Below are the code and all the weights of a small trained network. Each question names an input and a target symbol and asks about switching units off, where a switched-off unit gives its printed mean instead of its output.

import numpy as np


def w(rows, s, z=0):
    codes = np.array(rows[::2]) - 128.0
    scale = np.full(codes.shape[1], s)
    scale[-1] = z or s
    return codes * scale


def f(y):
    return np.maximum(y, 0)


def softmax(a):
    e = np.exp(a - a.max(-1, keepdims=True))
    return e / e.sum(-1, keepdims=True)


def log_softmax(a):
    a = a - a.max(-1, keepdims=True)
    return a - np.log(np.exp(a).sum(-1, keepdims=True))


def net(x, mask):
    ids = ['ΓΛΠαβδεζηθτφψω'.index(c) for c in x.split()]
    T = len(ids)
    res = E[ids] + P[:T]
    r = res
    for j in range(2):
        rows = slice(2 * j, 2 * j + 2)
        q, k, v = (r @ M[0][rows].T for M in (Q, K, V))
        z = softmax(np.where(np.tri(T) > 0, q @ k.T / 2**0.5, -1e9)) @ v
        o = O[0][rows]
        res = res + np.where(mask[j], z, o[:, -1]) @ o[:, :-1]
    y = f(res @ A[0][:, :-1].T + A[0][:, -1])
    res = res + np.where(mask[2:6], y, B[0][:, -1]) @ B[0][:, :-1]
    return log_softmax(res[-1] @ U[:, :-1].T + U[:, -1])


Q, K, V, O, A, B = {}, {}, {}, {}, {}, {}
E = w([
[105,129,199,126,190],'Γ',
[135,122,195,153,114],'Λ',
[105,131,177,124,90],'Π',
[125,139,170,114,99],'α',
[67,88,197,157,102],'β',
[61,84,213,184,98],'δ',
[122,178,163,56,114],'ε',
[126,105,195,173,118],'ζ',
[178,69,158,238,31],'η',
[178,136,85,51,163],'θ',
[81,110,147,100,124],'τ',
[127,111,108,131,4],'φ',
[154,46,125,182,173],'ψ',
[174,220,189,108,116],'ω',
],0.016)
P = w([
[2,63,136,28,147],'0',
[189,100,59,170,168],'1',
[159,101,78,164,148],'2',
[142,99,102,145,188],'3',
[134,87,128,127,207],'4',
[132,117,133,97,178],'5',
[166,105,105,88,144],'6',
[129,66,137,128,145],'7',
[133,121,188,54,243],'8',
[155,70,84,89,94],'9',
[118,69,158,61,206],'10',
[101,78,196,71,128],'11',
[107,68,174,88,86],'12',
[159,26,138,92,185],'13',
],0.0071)
Q[0] = w([
[174,62,199,81,137],'h1',
[201,91,209,44,66],'h1',
[204,65,229,121,100],'h2',
[105,245,94,221,148],'h2',
],0.011)
K[0] = w([
[65,65,120,54,95],'h1',
[126,25,164,65,135],'h1',
[105,46,97,54,127],'h2',
[253,195,188,175,99],'h2',
],0.012)
V[0] = w([
[146,56,176,86,242],'h1',
[103,34,42,164,158],'h1',
[3,140,73,121,149],'h2',
[81,134,245,195,107],'h2',
],0.014)
O[0] = w([
[171,108,42,231,172,241],'h1',
[101,1,143,144,134,254],'h1',
[19,119,120,70,96,194],'h2',
[77,98,203,218,78,100],'h2',
],0.0096,0.0078)
A[0] = w([
[144,105,38,124,89,253],'n1',
[112,175,254,154,108,109],'n2',
[34,145,68,110,139,126],'n3',
[183,65,128,159,78,207],'n4',
],0.0097,0.0047)
B[0] = w([
[12,108,230,109,163,238],'n1',
[243,132,67,120,111,146],'n2',
[147,173,106,179,55,158],'n3',
[255,199,124,24,206,251],'n4',
],0.0074,0.013)
U = w([
[88,173,173,154,165,68],'Γ',
[129,162,160,96,141,38],'Λ',
[110,164,186,107,136,86],'Π',
[150,127,62,91,98,103],'α',
[112,106,195,149,110,64],'β',
[137,96,173,147,95,50],'δ',
[80,235,173,98,171,254],'ε',
[141,145,143,121,127,77],'ζ',
[187,120,158,76,106,16],'η',
[53,183,115,41,199,74],'θ',
[34,121,156,125,135,145],'τ',
[102,124,255,7,110,128],'φ',
[97,82,225,88,175,194],'ψ',
[144,225,169,105,162,201],'ω',
],0.0077,0.0044)

Each question gives the input, a string of symbols that net reads in full, and the target symbol t.
The units are the heads (2 rows each of Q, K, V and O) and the neurons (one row each of A and B). Each row of codes is followed by its name. A weight is (code - 128) times the scale printed after its matrix; where a second scale follows, it is the last column's (O, A, B and U).
mask holds one flag per unit, heads first, then neurons. A switched-off unit (its flag False) gives its mean, the last column of its rows in O or B, instead of its output. The means were averaged over made-up inputs and are rounded, as every weight is.
A unit's drop is (log p(t) with every unit on - log p(t) with that unit switched off) / (log p(t) with every unit on - log p(t) with every unit switched off).
unit that matters most: the unit with the biggest drop
k most important neurons: the k neurons with the biggest drops, biggest first
which heads matter: for each layer, one digit per head in row order, 1 if its drop is at least 0.15 and else 0, layers parted by /
drop of u: that unit's drop, to one decimal
input φ ψ ψ φ Λ, target φ: which heads matter	10
input φ φ δ, target φ: which heads matter	10
input τ ω τ β, target τ: which heads matter	01
input φ φ ψ ψ ζ, target φ: which heads matter	10
input τ ψ ψ α θ ψ ψ ψ ε θ θ, target τ: which heads matter	01
input ψ ψ ε, target ψ: 2 most important neurons	[n1, n3]
input φ ω φ ψ ζ φ ψ ψ Π δ η Γ φ ψ, target φ: which heads matter	10
input τ φ ψ β ψ α ψ Λ α η φ, target τ: which heads matter	01
input θ ψ ψ α θ θ φ, target θ: unit that matters most	h2
input φ φ ψ α θ ψ φ, target φ: 2 most important neurons	[n1, n4]
input τ ψ τ, target τ: 2 most important neurons	[n4, n3]
input η φ τ η, target η: which heads matter	11
input ψ ζ η φ ε ψ θ, target ψ: which heads matter	10
input ψ τ ψ ψ ψ ψ ψ ψ φ, target ψ: unit that matters most	h1
input θ θ ψ, target θ: drop of h1	0.0
input τ ψ ψ ψ ψ τ, target τ: drop of h2	0.5
input φ ψ φ ψ, target φ: drop of n2	0.0
